Below are the code and all the weights of a small trained network. Each question names an input and a target symbol and asks about switching units off, where a switched-off unit gives its printed mean instead of its output.

import numpy as np


def w(rows, s, z=0):
    codes = np.array(rows[::2]) - 128.0
    scale = np.full(codes.shape[1], s)
    scale[-1] = z or s
    return codes * scale


def f(y):
    return np.maximum(y, 0)


def softmax(a):
    e = np.exp(a - a.max(-1, keepdims=True))
    return e / e.sum(-1, keepdims=True)


def log_softmax(a):
    a = a - a.max(-1, keepdims=True)
    return a - np.log(np.exp(a).sum(-1, keepdims=True))


def net(x, mask):
    ids = ['αζηθξπφ'.index(c) for c in x.split()]
    T = len(ids)
    res = E[ids] + P[:T]
    u = 0
    for l in range(2):
        r = res
        for j in range(2):
            rows = slice(2 * j, 2 * j + 2)
            q, k, v = (r @ M[l][rows].T for M in (Q, K, V))
            z = softmax(np.where(np.tri(T) > 0, q @ k.T / 2**0.5, -1e9)) @ v
            o = O[l][rows]
            res = res + np.where(mask[u + j], z, o[:, -1]) @ o[:, :-1]
        u += 2
        y = f(res @ A[l][:, :-1].T + A[l][:, -1])
        res = res + np.where(mask[u : u + 12], y, B[l][:, -1]) @ B[l][:, :-1]
        u += 12
    return log_softmax(res[-1] @ U[:, :-1].T + U[:, -1])


Q, K, V, O, A, B = {}, {}, {}, {}, {}, {}
E = w([
[169,59,207,180,252,66,71],'α',
[70,200,57,49,163,45,61],'ζ',
[114,61,68,162,121,185,205],'η',
[153,232,59,176,83,99,71],'θ',
[77,133,124,76,117,93,73],'ξ',
[127,163,95,174,64,148,159],'π',
[81,254,41,24,209,36,11],'φ',
],0.0076)
P = w([
[90,174,20,99,114,96,229],'0',
[191,85,25,62,112,90,152],'1',
[206,127,81,101,107,106,157],'2',
[66,176,76,174,166,118,151],'3',
[97,125,79,144,134,74,95],'4',
[231,78,87,63,94,66,131],'5',
[142,151,132,120,104,120,124],'6',
[41,196,126,215,174,116,109],'7',
[131,144,137,137,109,101,93],'8',
[255,74,129,62,72,46,98],'9',
[164,193,179,137,98,155,96],'10',
[42,158,127,206,171,122,77],'11',
[159,140,123,160,66,66,32],'12',
],0.0099)
Q[0] = w([
[122,80,90,253,110,128,117],'0.h0',
[117,135,108,155,155,187,131],'0.h0',
[18,151,115,196,159,161,121],'0.h1',
[145,180,127,100,191,239,219],'0.h1',
],0.011)
K[0] = w([
[169,71,151,168,178,216,181],'0.h0',
[164,98,39,12,158,80,150],'0.h0',
[207,32,96,91,35,6,94],'0.h1',
[44,41,5,163,178,3,156],'0.h1',
],0.0071)
V[0] = w([
[46,185,35,33,192,118,61],'0.h0',
[197,159,134,207,56,116,175],'0.h0',
[184,163,121,157,148,84,103],'0.h1',
[134,75,131,113,215,118,255],'0.h1',
],0.0077)
O[0] = w([
[165,104,82,178,115,108,72,253],'0.h0',
[132,158,96,109,150,55,144,121],'0.h0',
[112,120,157,206,95,151,64,189],'0.h1',
[130,131,86,172,19,1,67,120],'0.h1',
],0.0097,0.0054)
A[0] = w([
[119,172,131,139,158,122,179,89],'0.n0',
[45,191,208,38,36,250,228,7],'0.n1',
[187,135,74,107,147,133,142,158],'0.n2',
[22,113,178,5,56,154,182,20],'0.n3',
[107,102,210,121,123,107,111,124],'0.n4',
[116,164,121,129,132,172,124,63],'0.n5',
[105,163,146,79,150,82,118,148],'0.n6',
[153,148,125,172,125,120,101,110],'0.n7',
[136,114,106,83,114,134,134,155],'0.n8',
[122,83,127,166,127,145,177,135],'0.n9',
[178,129,136,159,132,98,137,121],'0.n10',
[114,119,129,106,83,140,93,140],'0.n11',
],0.018,0.019)
B[0] = w([
[177,165,98,159,123,109,85,129],'0.n0',
[17,46,245,31,33,8,213,128],'0.n1',
[103,151,162,115,86,95,127,254],'0.n2',
[75,26,174,7,1,243,69,128],'0.n3',
[149,146,82,166,101,151,86,164],'0.n4',
[156,189,138,169,154,119,92,128],'0.n5',
[103,89,108,162,73,153,147,171],'0.n6',
[100,137,119,96,113,127,162,236],'0.n7',
[148,135,150,133,111,112,108,179],'0.n8',
[82,146,109,115,77,129,110,146],'0.n9',
[137,116,104,101,150,123,133,205],'0.n10',
[127,109,151,141,126,150,175,193],'0.n11',
],0.018,0.0078)
Q[1] = w([
[138,137,209,128,42,107,43],'1.h0',
[243,81,101,2,99,156,147],'1.h0',
[177,129,224,102,103,86,106],'1.h1',
[107,138,42,110,198,130,166],'1.h1',
],0.011)
K[1] = w([
[128,166,101,168,169,207,157],'1.h0',
[4,159,107,169,164,115,117],'1.h0',
[105,165,104,167,137,99,149],'1.h1',
[128,136,117,105,108,74,120],'1.h1',
],0.015)
V[1] = w([
[175,162,212,146,89,192,219],'1.h0',
[222,66,145,164,100,160,17],'1.h0',
[181,159,64,171,184,95,174],'1.h1',
[91,1,181,140,162,76,109],'1.h1',
],0.0077)
O[1] = w([
[107,145,193,168,41,28,102,3],'1.h0',
[200,146,132,102,130,100,153,40],'1.h0',
[134,203,83,250,120,209,122,47],'1.h1',
[164,193,117,69,67,105,121,88],'1.h1',
],0.014,0.005)
A[1] = w([
[99,97,93,141,100,125,186,98],'1.n0',
[163,72,246,87,253,89,165,82],'1.n1',
[50,130,135,165,176,206,100,82],'1.n2',
[187,183,56,174,103,145,45,122],'1.n3',
[192,91,25,143,70,116,198,146],'1.n4',
[108,233,239,190,244,111,199,73],'1.n5',
[96,133,173,59,140,80,194,108],'1.n6',
[157,31,136,160,193,82,163,120],'1.n7',
[138,140,235,148,162,139,139,5],'1.n8',
[118,67,125,117,76,190,234,110],'1.n9',
[95,226,168,124,163,125,47,146],'1.n10',
[189,187,88,169,68,147,74,94],'1.n11',
],0.011,0.017)
B[1] = w([
[118,182,149,150,105,173,104,186],'1.n0',
[88,134,166,89,35,124,62,137],'1.n1',
[131,152,162,77,106,99,26,164],'1.n2',
[152,117,182,137,80,149,151,168],'1.n3',
[143,169,146,134,147,124,107,254],'1.n4',
[75,218,187,34,61,138,44,128],'1.n5',
[138,121,97,146,79,153,42,187],'1.n6',
[130,162,99,187,94,156,111,161],'1.n7',
[3,213,20,213,52,228,13,128],'1.n8',
[129,144,68,158,139,132,50,205],'1.n9',
[102,86,140,117,134,132,156,148],'1.n10',
[112,127,102,177,202,215,80,140],'1.n11',
],0.016,0.0089)
U = w([
[151,145,60,167,93,166,98,70],'α',
[160,72,46,113,158,158,127,226],'ζ',
[225,106,120,97,87,134,140,225],'η',
[152,105,204,121,161,217,98,142],'θ',
[132,114,125,231,92,169,166,105],'ξ',
[146,57,58,71,142,255,109,2],'π',
[215,184,89,130,163,169,113,102],'φ',
],0.0058,0.0071)

Each question gives the input, a string of symbols that net reads in full, and the target symbol t.
The units are the heads (2 rows each of Q, K, V and O) and the neurons (one row each of A and B). Each row of codes is followed by its name. A weight is (code - 128) times the scale printed after its matrix; where a second scale follows, it is the last column's (O, A, B and U).
mask holds one flag per unit, layer by layer, with each layer's heads first. A switched-off unit (its flag False) gives its mean, the last column of its rows in O or B, instead of its output. The means were averaged over made-up inputs and are rounded, as every weight is.
A unit's drop is (log p(t) with every unit on - log p(t) with that unit switched off) / (log p(t) with every unit on - log p(t) with every unit switched off).
The circuit of an input: a set's keep is (log p(t) with only the set's units on - log p(t) with every unit switched off) / (log p(t) with every unit on - log p(t) with every unit switched off). Starting from the 12 units with the biggest drops (on a tie, the unit counted first), units are removed one at a time, each time the one whose removal leaves the highest keep (on an exact tie, the one counted first), for as long as the keep stays at least 0.8.
units of the circuit, in order: the units of the circuit, biggest drop first
most important unit: the unit with the biggest drop
k most important neurons: the k neurons with the biggest drops, biggest first
top k neurons in layer l: the k neurons of layer l with the biggest drops, biggest first
heads that matter: for each layer, one digit per head in row order, 1 if its drop is at least 0.15 and else 0, layers parted by /
input α θ ζ α π α ζ ξ, target φ: heads that matter => 00 / 10
input θ θ θ α, target θ: heads that matter => 11 / 11
input α φ ξ α ξ ζ α θ α α, target θ: heads that matter => 01 / 11
input θ α ξ θ θ ξ ζ η, target η: units of the circuit, in order => 1.h0, 1.h1, 0.n7, 0.n8
input α α α φ ξ η ζ ξ θ π π η ζ, target ξ: units of the circuit, in order => 1.h0, 0.n6, 0.n11
input ξ η α α π ξ α θ, target η: most important neuron => 0.n11
input ξ φ π ξ π α ζ ξ π α ζ α, target φ: units of the circuit, in order => 1.h0, 0.n4
input θ θ α θ θ π, target θ: heads that matter => 01 / 11
input φ η α, target α: heads that matter => 00 / 01
input ζ φ φ α α α π ξ ξ π ζ θ, target η: units of the circuit, in order => 1.h0, 1.n9
input α α η η, target φ: top 2 neurons in layer 0 => 0.n2, 0.n10
input θ ζ φ, target θ: 2 most important neurons => 1.n2, 0.n2
input η α α α α φ, target φ: top 2 neurons in layer 1 => 1.n4, 1.n6
input η θ ζ, target α: 3 most important neurons => 0.n6, 0.n2, 1.n6
input η α φ, target α: most important unit => 0.h1
input θ α φ, target θ: units of the circuit, in order => 1.h0, 1.h1, 1.n2, 0.n2
input π ξ ξ, target ξ: units of the circuit, in order => 1.h1, 1.h0
input α π η φ α φ α ζ θ θ α ξ, target θ: units of the circuit, in order => 0.h1, 1.n2
input α η α φ ζ π α θ ζ θ, target θ: top 3 neurons in layer 0 => 0.n7, 0.n2, 0.n8
input α α α α α π θ α, target ξ: 3 most important neurons => 0.n11, 0.n4, 1.n3
input α α α ξ α ζ ξ α π π, target φ: 3 most important neurons => 0.n2, 0.n4, 1.n4
input η φ θ α η θ π ξ, target θ: heads that matter => 01 / 10
input η π α η η ζ α θ π ξ φ π, target η: most important unit => 1.h0
input φ ξ π α ξ ζ ξ π ξ ξ θ ζ, target η: heads that matter => 00 / 11
input α ξ ζ η α η, target α: top 3 neurons in layer 0 => 0.n9, 0.n11, 0.n10
input φ θ π π π θ ξ α θ π, target φ: 3 most important neurons => 0.n2, 0.n4, 0.n11
input π ξ ξ π, target η: 3 most important neurons => 0.n11, 0.n6, 0.n7
input α α π ξ ξ φ ζ π α η α ζ ζ, target φ: most important neuron => 0.n2
